Below is a small trained network, with its code and all its weights. Each question gives an input and a class and asks what happens when units are switched off, that is, made to give their printed mean instead of their output.

import numpy as np


def w(rows, s, z=0):
    codes = np.array(rows[::2]) - 128.0
    scale = np.full(codes.shape[1], s)
    scale[-1] = z or s
    return codes * scale


def norm(h):
    return h / np.sqrt((h * h).mean(-1, keepdims=True) + 1e-5)


def f(y):
    return y / 2 * (1 + np.tanh(0.7978845608 * (y + 0.044715 * y**3)))


def log_softmax(a):
    a = a - a.max(-1, keepdims=True)
    return a - np.log(np.exp(a).sum(-1, keepdims=True))


def net(x, mask):
    res = np.array(x, float).reshape(1, 4) / 4 @ E
    u = 0
    for l in range(3):
        y = f(norm(res) @ A[l][:, :-1].T + A[l][:, -1])
        res = res + np.where(mask[u : u + 13], y, B[l][:, -1]) @ B[l][:, :-1]
        u += 13
    return log_softmax(norm(res)[-1] @ U[:, :-1].T + U[:, -1])


A, B = {}, {}
E = w([
[120,36,62,195],'x0',
[58,146,182,195],'x1',
[225,131,170,189],'x2',
[130,6,235,65],'x3',
],0.0027)
A[0] = w([
[255,123,172,202,52],'0.n1',
[139,232,42,158,108],'0.n2',
[154,216,176,53,36],'0.n3',
[134,27,34,190,5],'0.n4',
[218,101,52,54,36],'0.n5',
[225,106,61,53,44],'0.n6',
[134,40,68,194,31],'0.n7',
[15,112,72,45,33],'0.n8',
[154,214,175,54,52],'0.n9',
[36,141,215,243,33],'0.n10',
[249,125,175,206,57],'0.n11',
[126,39,209,63,113],'0.n12',
[1,107,73,51,58],'0.n13',
],0.0069,0.0023)
B[0] = w([
[200,175,134,50,194],'0.n1',
[162,51,68,146,253],'0.n2',
[117,148,195,183,175],'0.n3',
[118,146,222,183,175],'0.n4',
[21,147,122,104,169],'0.n5',
[23,150,113,103,172],'0.n6',
[136,159,186,181,160],'0.n7',
[199,195,142,77,176],'0.n8',
[115,146,194,183,178],'0.n9',
[1,163,113,80,194],'0.n10',
[199,177,134,53,193],'0.n11',
[152,62,57,164,245],'0.n12',
[208,189,150,60,189],'0.n13',
],0.02,0.0033)
A[1] = w([
[188,145,131,84,55],'1.n1',
[135,123,118,111,115],'1.n2',
[154,90,37,188,101],'1.n3',
[140,82,90,125,136],'1.n4',
[181,144,131,90,70],'1.n5',
[125,131,238,214,78],'1.n6',
[143,10,89,128,111],'1.n7',
[192,94,143,162,110],'1.n8',
[119,163,192,197,108],'1.n9',
[42,136,113,86,60],'1.n10',
[121,146,204,187,114],'1.n11',
[11,135,116,72,4],'1.n12',
[39,139,113,118,104],'1.n13',
],0.011,0.0024)
B[1] = w([
[152,170,147,109,220],'1.n1',
[125,130,152,126,138],'1.n2',
[98,127,201,179,246],'1.n3',
[117,137,161,149,187],'1.n4',
[148,165,140,113,205],'1.n5',
[191,4,90,117,248],'1.n6',
[116,152,177,202,253],'1.n7',
[65,114,116,111,196],'1.n8',
[175,74,76,134,207],'1.n9',
[66,122,107,108,191],'1.n10',
[170,64,92,124,205],'1.n11',
[31,125,74,94,221],'1.n12',
[103,136,65,102,198],'1.n13',
],0.026,0.0039)
A[2] = w([
[95,85,166,194,27],'2.n1',
[59,47,81,215,109],'2.n2',
[143,163,53,202,97],'2.n3',
[185,192,97,180,112],'2.n4',
[156,157,107,165,98],'2.n5',
[142,153,81,165,1],'2.n6',
[112,78,190,217,4],'2.n7',
[143,162,44,202,103],'2.n8',
[143,113,190,85,64],'2.n9',
[132,128,129,127,89],'2.n10',
[138,73,168,254,77],'2.n11',
[156,133,172,101,8],'2.n12',
[142,161,29,212,125],'2.n13',
],0.0074,0.00091)
B[2] = w([
[150,145,175,173,179],'2.n1',
[226,211,127,108,255],'2.n2',
[119,67,204,43,123],'2.n3',
[105,118,206,13,153],'2.n4',
[122,134,139,86,129],'2.n5',
[116,97,187,74,110],'2.n6',
[123,140,150,247,206],'2.n7',
[116,62,218,40,124],'2.n8',
[163,203,52,167,141],'2.n9',
[130,136,124,131,124],'2.n10',
[93,91,196,210,239],'2.n11',
[150,191,89,131,140],'2.n12',
[112,43,239,22,130],'2.n13',
],0.012,0.0035)
U = w([
[212,240,159,71,217],'0',
[88,141,216,253,175],'1',
[191,17,83,132,135],'2',
[7,140,67,85,4],'3',
],0.011,0.00038)

Each question gives the input, the list of numbers given to net, and the class t.
The units are the neurons (one row each of A and B). Each row of codes is followed by its name. A weight is (code - 128) times the scale printed after its matrix; where a second scale follows, it is the last column's (A, B and U).
mask holds one flag per neuron, layer by layer. A switched-off neuron (its flag False) gives its mean, the last column of its row in B, instead of its output. The means were averaged over made-up inputs and are rounded, as every weight is.
A unit's drop is (log p(t) with every unit on - log p(t) with that unit switched off) / (log p(t) with every unit on - log p(t) with every unit switched off).
The circuit of an input: a set's keep is (log p(t) with only the set's units on - log p(t) with every unit switched off) / (log p(t) with every unit on - log p(t) with every unit switched off). Starting from the 12 units with the biggest drops (on a tie, the unit counted first), units are removed one at a time, each time the one whose removal leaves the highest keep (on an exact tie, the one counted first), for as long as the keep stays at least 0.8.
units of the circuit, in order: the units of the circuit, biggest drop first
unit that matters most: the unit with the biggest drop
k most important neurons: the k neurons with the biggest drops, biggest first
k most important neurons of layer l: the k neurons of layer l with the biggest drops, biggest first
drop when u is switched off: that unit's drop, to one decimal
input [1,-8,-6,-2], class 3: 2 most important neurons -> [0.n5; 0.n6]
input [-3,-5,3,-6], class 1: 2 most important neurons -> [0.n2; 0.n10]
input [2,-6,5,-1], class 3: units of the circuit, in order -> [0.n6]
input [-5,-7,-2,-7], class 1: units of the circuit, in order -> [0.n2; 1.n3]
input [-1,-7,-3,7], class 1: units of the circuit, in order -> [0.n12; 1.n7]
input [-6,-8,8,-6], class 0: 2 most important neurons -> [0.n10; 0.n1]
input [-2,-5,-3,6], class 1: 2 most important neurons -> [0.n12; 0.n10]
input [-4,-7,3,8], class 1: 2 most important neurons -> [0.n12; 0.n10]
input [0,-6,5,-7], class 1: 3 most important neurons -> [0.n2; 0.n10; 0.n13]
input [1,5,-6,3], class 0: 2 most important neurons -> [0.n13; 0.n8]
input [-8,-8,4,-8], class 1: 4 most important neurons of layer 0 -> [0.n2; 0.n10; 0.n4; 0.n7]
input [2,-8,-4,-5], class 3: drop when 0.n5 is switched off -> 0.5
input [7,0,-5,8], class 1: drop when 0.n12 is switched off -> 2.7
input [-7,2,1,-1], class 2: drop when 0.n6 is switched off -> 0.0
input [-6,-6,-3,8], class 1: unit that matters most -> 0.n12
